-5.64  2.43
-5.13  4.16
|
-5.64  4.16

-1.52  -0.44  3.57  2.42
-5.29  2.20  0.39  -0.02
|
-1.52  2.20

-1.73  2.62  -1.05  0.60
-2.28  2.41  2.64  6.15
|
-1.73  2.41

0.17  0.14  1.74  -0.15
0.43  0.83  4.49  -0.53
-1.81  -3.28  -4.97  -0.08
-0.64  -0.78  0.22  -0.12
|
0.17  0.83  -4.97  -0.12

2.30  2.82  4.09  -0.42  1.48
-3.90  -3.46  4.41  -0.09  -1.36
1.63  -3.45  -3.59  -0.19  -2.76
|
2.30  -3.46  -3.59

0.50  -1.12
1.88  -2.54
0.16  2.58
0.72  4.31
|
0.50  -2.54

-2.31  2.60  -0.22
-4.62  0.57  0.29
-1.00  3.90  -0.36
3.81  3.30  0.24
2.33  -0.89  1.01
|
-2.31  0.57  -0.36

4.68  4.45  -3.58  -2.27  0.70
3.21  2.77  -2.58  -1.55  0.55
3.88  3.57  -4.53  -2.46  1.17
-1.59  1.71  1.09  -0.64  -5.23
-5.11  0.84  1.55  3.30  2.62
|
4.68  2.77  -4.53  -0.64  2.62

-0.06  -1.26  -0.76  0.41
2.28  -2.98  -2.51  -1.88
-2.38  5.82  2.45  0.83
|
-0.06  -2.98  2.45
---
0.06  0.08  -0.03  0.02  -0.03
1.06  0.37  -0.89  1.48  0.55
0.40  0.27  0.24  -4.94  -0.49
3.25  1.12  -2.70  4.51  1.64
0.57  0.20  -0.48  0.81  0.31
|
1.06  0.37  -0.89
0.40  0.27  0.24

-0.60  3.13  1.65
4.37  2.81  -2.20
-2.09  -3.37  -0.45
-2.90  -2.04  0.71
-5.65  5.66  2.28
|
4.37  2.81  -2.20
-2.09  -3.37  -0.45

-1.59  -0.21  1.75  -3.27  1.77
0.77  -0.39  4.69  5.18  -5.78
-4.56  -5.81  3.70  -1.76  -1.74
|
0.77  -0.39  4.69
-4.56  -5.81  3.70

2.56  3.41  -2.42  0.58  2.45
-0.44  3.42  4.53  0.74  2.74
-2.02  2.13  -4.51  -1.30  2.50
0.64  -1.30  0.12  1.55  -3.79
-4.13  2.32  0.22  -1.43  -0.06
|
-0.44  3.42  4.53
-2.02  2.13  -4.51

2.74  0.76  3.33  -5.99
-1.49  3.05  -4.55  -5.09
0.71  -5.26  4.04  -0.49
|
-1.49  3.05  -4.55
0.71  -5.26  4.04

0.80  -2.55  -0.99
-6.04  -3.05  0.99
3.01  -1.54  -5.57
|
-6.04  -3.05  0.99
3.01  -1.54  -5.57
---
-4.69  -2.73
-0.55  1.01
-0.35  -1.67
-0.35  -2.02
0.76  1.13
-0.35  -0.93
-0.35  -0.88
-0.23  -0.93
-0.43  -3.50
|
-4.69  -2.73
-0.35  -1.67
0.76  1.13
-0.35  -0.88
-0.43  -3.50

2.07  3.25  -3.27  -1.63
-2.47  2.65  -2.39  -1.12
-2.23  -1.08  -0.39  3.40
-6.11  2.49  -1.72  3.17
|
2.07  3.25  -3.27  -1.63
-2.23  -1.08  -0.39  3.40

-2.05  -3.31  0.23  2.35  4.75
-4.06  -2.57  -1.59  2.71  -0.83
-3.64  3.27  -1.86  -4.24  0.69
-1.30  -2.90  2.38  4.05  1.58
1.54  -3.05  2.30  3.79  2.23
|
-2.05  -3.31  0.23  2.35  4.75
-3.64  3.27  -1.86  -4.24  0.69
1.54  -3.05  2.30  3.79  2.23

-1.85  -1.30  1.65  -0.67  0.52  0.31  3.40  -2.02  0.63  -2.89  -1.00  1.28
-0.13  -1.20  -4.05  -2.65  2.48  -3.41  5.17  0.36  3.71  -1.87  3.70  2.76
-2.41  -0.53  -3.14  -2.97  5.10  -1.20  4.24  -0.10  4.33  -3.71  3.18  0.84
-0.60  0.66  -3.37  0.61  -3.39  -0.25  -1.06  -0.42  0.01  3.00  -0.49  0.41
|
-1.85  -1.30  1.65  -0.67  0.52  0.31  3.40  -2.02  0.63  -2.89  -1.00  1.28
-2.41  -0.53  -3.14  -2.97  5.10  -1.20  4.24  -0.10  4.33  -3.71  3.18  0.84

-0.97  -0.79  1.52  -0.46  -0.66  -1.13  -0.50  1.72  -0.42  0.79  1.86  -1.15  1.14  0.98
0.70  2.00  0.49  1.27  0.89  -1.04  -2.15  -0.45  0.05  -0.86  0.07  0.10  0.92  1.30
-1.58  -1.54  3.48  -0.82  -3.30  -2.03  -0.79  5.01  -0.39  2.83  4.74  -1.96  2.14  1.60
0.92  0.96  1.13  0.23  -1.62  0.87  -2.57  -0.59  -0.74  -1.29  0.55  1.27  1.85  2.62
|
-0.97  -0.79  1.52  -0.46  -0.66  -1.13  -0.50  1.72  -0.42  0.79  1.86  -1.15  1.14  0.98
-1.58  -1.54  3.48  -0.82  -3.30  -2.03  -0.79  5.01  -0.39  2.83  4.74  -1.96  2.14  1.60

4.89  -0.18  0.16
0.13  2.20  -2.93
-0.51  2.35  -2.88
-3.15  1.09  -2.94
|
4.89  -0.18  0.16
-0.51  2.35  -2.88

-1.46  2.76  -5.96  -2.59  2.88  1.31  0.12  0.86  0.26  3.23  2.33  3.17  -0.71  3.44  3.60
-0.35  -0.11  0.77  0.90  2.80  -4.85  0.27  1.34  -0.64  4.69  -1.38  -0.77  -2.85  3.82  3.37
-0.34  1.39  -1.11  0.81  2.14  -4.71  3.79  2.20  -4.08  -0.89  2.00  1.81  2.56  -1.90  -1.50
-2.60  2.67  4.10  -2.72  1.29  -3.07  1.24  1.23  -2.14  1.57  2.17  2.88  0.17  0.07  0.68
|
-1.46  2.76  -5.96  -2.59  2.88  1.31  0.12  0.86  0.26  3.23  2.33  3.17  -0.71  3.44  3.60
-0.34  1.39  -1.11  0.81  2.14  -4.71  3.79  2.20  -4.08  -0.89  2.00  1.81  2.56  -1.90  -1.50
